Below are the code and all the weights of a small trained network. Each question names an input and a target symbol and asks about switching units off, where a switched-off unit gives its printed mean instead of its output.

import numpy as np


def w(rows, s, z=0):
    codes = np.array(rows[::2]) - 128.0
    scale = np.full(codes.shape[1], s)
    scale[-1] = z or s
    return codes * scale


def f(y):
    return y / 2 * (1 + np.tanh(0.7978845608 * (y + 0.044715 * y**3)))


def softmax(a):
    e = np.exp(a - a.max(-1, keepdims=True))
    return e / e.sum(-1, keepdims=True)


def log_softmax(a):
    a = a - a.max(-1, keepdims=True)
    return a - np.log(np.exp(a).sum(-1, keepdims=True))


def net(x, mask):
    ids = ['αβδζλξπσψ'.index(c) for c in x.split()]
    T = len(ids)
    res = E[ids] + P[:T]
    r = res
    for j in range(2):
        rows = slice(3 * j, 3 * j + 3)
        q, k, v = (r @ M[0][rows].T for M in (Q, K, V))
        z = softmax(np.where(np.tri(T) > 0, q @ k.T / 3**0.5, -1e9)) @ v
        o = O[0][rows]
        res = res + np.where(mask[j], z, o[:, -1]) @ o[:, :-1]
    y = f(res @ A[0][:, :-1].T + A[0][:, -1])
    res = res + np.where(mask[2:14], y, B[0][:, -1]) @ B[0][:, :-1]
    return log_softmax(res[-1] @ U[:, :-1].T + U[:, -1])


Q, K, V, O, A, B = {}, {}, {}, {}, {}, {}
E = w([
[146,177,96,50],'α',
[49,42,109,86],'β',
[152,236,96,37],'δ',
[60,113,154,164],'ζ',
[126,220,57,165],'λ',
[29,254,63,158],'ξ',
[203,16,41,130],'π',
[213,154,22,177],'σ',
[143,20,186,239],'ψ',
],0.016)
P = w([
[158,142,160,117],'0',
[153,141,151,119],'1',
[152,136,138,123],'2',
[144,129,125,124],'3',
[141,121,112,123],'4',
[137,113,100,128],'5',
[134,111,88,129],'6',
[133,103,78,129],'7',
[129,100,65,131],'8',
[126,93,54,133],'9',
[124,86,44,135],'10',
[123,82,26,138],'11',
[123,85,22,138],'12',
[122,86,7,135],'13',
],0.015)
Q[0] = w([
[82,149,66,93],'h0',
[151,138,7,24],'h0',
[169,160,94,75],'h0',
[118,129,205,118],'h1',
[36,145,148,91],'h1',
[179,169,90,134],'h1',
],0.016)
K[0] = w([
[69,121,55,99],'h0',
[113,120,5,98],'h0',
[135,146,5,129],'h0',
[166,146,191,105],'h1',
[86,166,127,79],'h1',
[122,107,114,162],'h1',
],0.02)
V[0] = w([
[141,169,75,189],'h0',
[187,25,101,203],'h0',
[246,89,182,87],'h0',
[147,65,114,234],'h1',
[180,153,61,105],'h1',
[72,117,96,86],'h1',
],0.012)
O[0] = w([
[172,181,174,193,251],'h0',
[74,151,102,159,219],'h0',
[150,133,9,111,52],'h0',
[76,164,144,63,255],'h1',
[184,185,88,135,218],'h1',
[191,70,111,101,134],'h1',
],0.011,0.0069)
A[0] = w([
[188,155,142,73,107],'n0',
[96,172,155,169,65],'n1',
[131,168,199,106,103],'n2',
[150,141,216,104,12],'n3',
[185,136,128,16,100],'n4',
[76,74,132,121,160],'n5',
[116,104,170,175,58],'n6',
[121,204,125,112,78],'n7',
[158,87,205,136,103],'n8',
[97,137,174,19,215],'n9',
[81,120,5,76,71],'n10',
[37,100,149,113,88],'n11',
],0.011)
B[0] = w([
[101,130,120,212,186],'n0',
[93,59,58,86,174],'n1',
[153,131,192,72,196],'n2',
[80,87,74,98,171],'n3',
[167,63,166,168,189],'n4',
[153,169,85,108,172],'n5',
[151,99,82,196,142],'n6',
[141,59,69,122,192],'n7',
[102,90,106,48,176],'n8',
[68,126,84,189,218],'n9',
[150,110,223,103,246],'n10',
[254,110,141,142,176],'n11',
],0.0077,0.012)
U = w([
[200,130,109,116,82],'α',
[144,46,45,115,14],'β',
[172,132,132,198,97],'δ',
[139,131,136,178,93],'ζ',
[161,254,222,208,203],'λ',
[184,159,208,97,91],'ξ',
[203,199,95,8,113],'π',
[171,230,77,138,40],'σ',
[8,160,126,199,255],'ψ',
],0.0076,0.0039)

Each question gives the input, a string of symbols that net reads in full, and the target symbol t.
The units are the heads (3 rows each of Q, K, V and O) and the neurons (one row each of A and B). Each row of codes is followed by its name. A weight is (code - 128) times the scale printed after its matrix; where a second scale follows, it is the last column's (O, A, B and U).
mask holds one flag per unit, heads first, then neurons. A switched-off unit (its flag False) gives its mean, the last column of its rows in O or B, instead of its output. The means were averaged over made-up inputs and are rounded, as every weight is.
A unit's drop is (log p(t) with every unit on - log p(t) with that unit switched off) / (log p(t) with every unit on - log p(t) with every unit switched off).
The circuit of an input: a set's keep is (log p(t) with only the set's units on - log p(t) with every unit switched off) / (log p(t) with every unit on - log p(t) with every unit switched off). Starting from the 12 units with the biggest drops (on a tie, the unit counted first), units are removed one at a time, each time the one whose removal leaves the highest keep (on an exact tie, the one counted first), for as long as the keep stays at least 0.8.
units of the circuit, in order: the units of the circuit, biggest drop first
most important unit: the unit with the biggest drop
top k neurons: the k neurons with the biggest drops, biggest first
which heads matter: for each layer, one digit per head in row order, 1 if its drop is at least 0.15 and else 0, layers parted by /
drop when u is switched off: that unit's drop, to one decimal
input β α α α α ξ ψ π α ψ α σ, target ψ: which heads matter -> 10
input ψ α α ζ ψ β λ λ α σ λ, target σ: most important unit -> h1
input β σ α β δ λ δ α π, target π: units of the circuit, in order -> [h1 n9]
input α α β ψ λ, target ψ: which heads matter -> 01
input ξ ξ ξ λ, target ξ: units of the circuit, in order -> [h0 n8]
input β β α β ξ π ψ δ α α σ α, target σ: units of the circuit, in order -> [h0 h1]
input π α α δ δ α σ λ ξ β ψ α α α, target ψ: units of the circuit, in order -> [n9 n11 h1]
input δ π σ β λ δ α λ β ψ ξ ζ α, target ξ: top 3 neurons -> [n2 n8 n7]
input ζ β σ λ, target σ: units of the circuit, in order -> [n10 h1 n4]
input β ψ α, target ψ: units of the circuit, in order -> [n9 h1]
input ψ δ δ σ δ σ ξ δ α λ λ π ζ, target λ: top 3 neurons -> [n7 n1 n3]
input ψ β α α ξ ζ λ α, target λ: top 3 neurons -> [n1 n7 n0]
input α α β α π ξ β δ, target ξ: top 2 neurons -> [n2 n8]
input β α β α δ δ ζ λ δ ξ, target ξ: top 3 neurons -> [n2 n8 n9]
input δ ψ ψ β ζ λ α, target λ: top 2 neurons -> [n1 n2]
input ξ δ β ψ δ, target ψ: most important unit -> n9
input ψ ψ β, target β: drop when n9 is switched off -> 0.2
input δ δ λ α δ π σ β σ α ψ α σ, target ψ: drop when n0 is switched off -> -0.1
input β δ ψ δ, target ψ: drop when n9 is switched off -> 0.9
input β ψ ψ δ λ ψ δ δ ζ δ λ, target λ: drop when n6 is switched off -> 0.0
input δ σ ψ, target ψ: top neuron -> [n2]
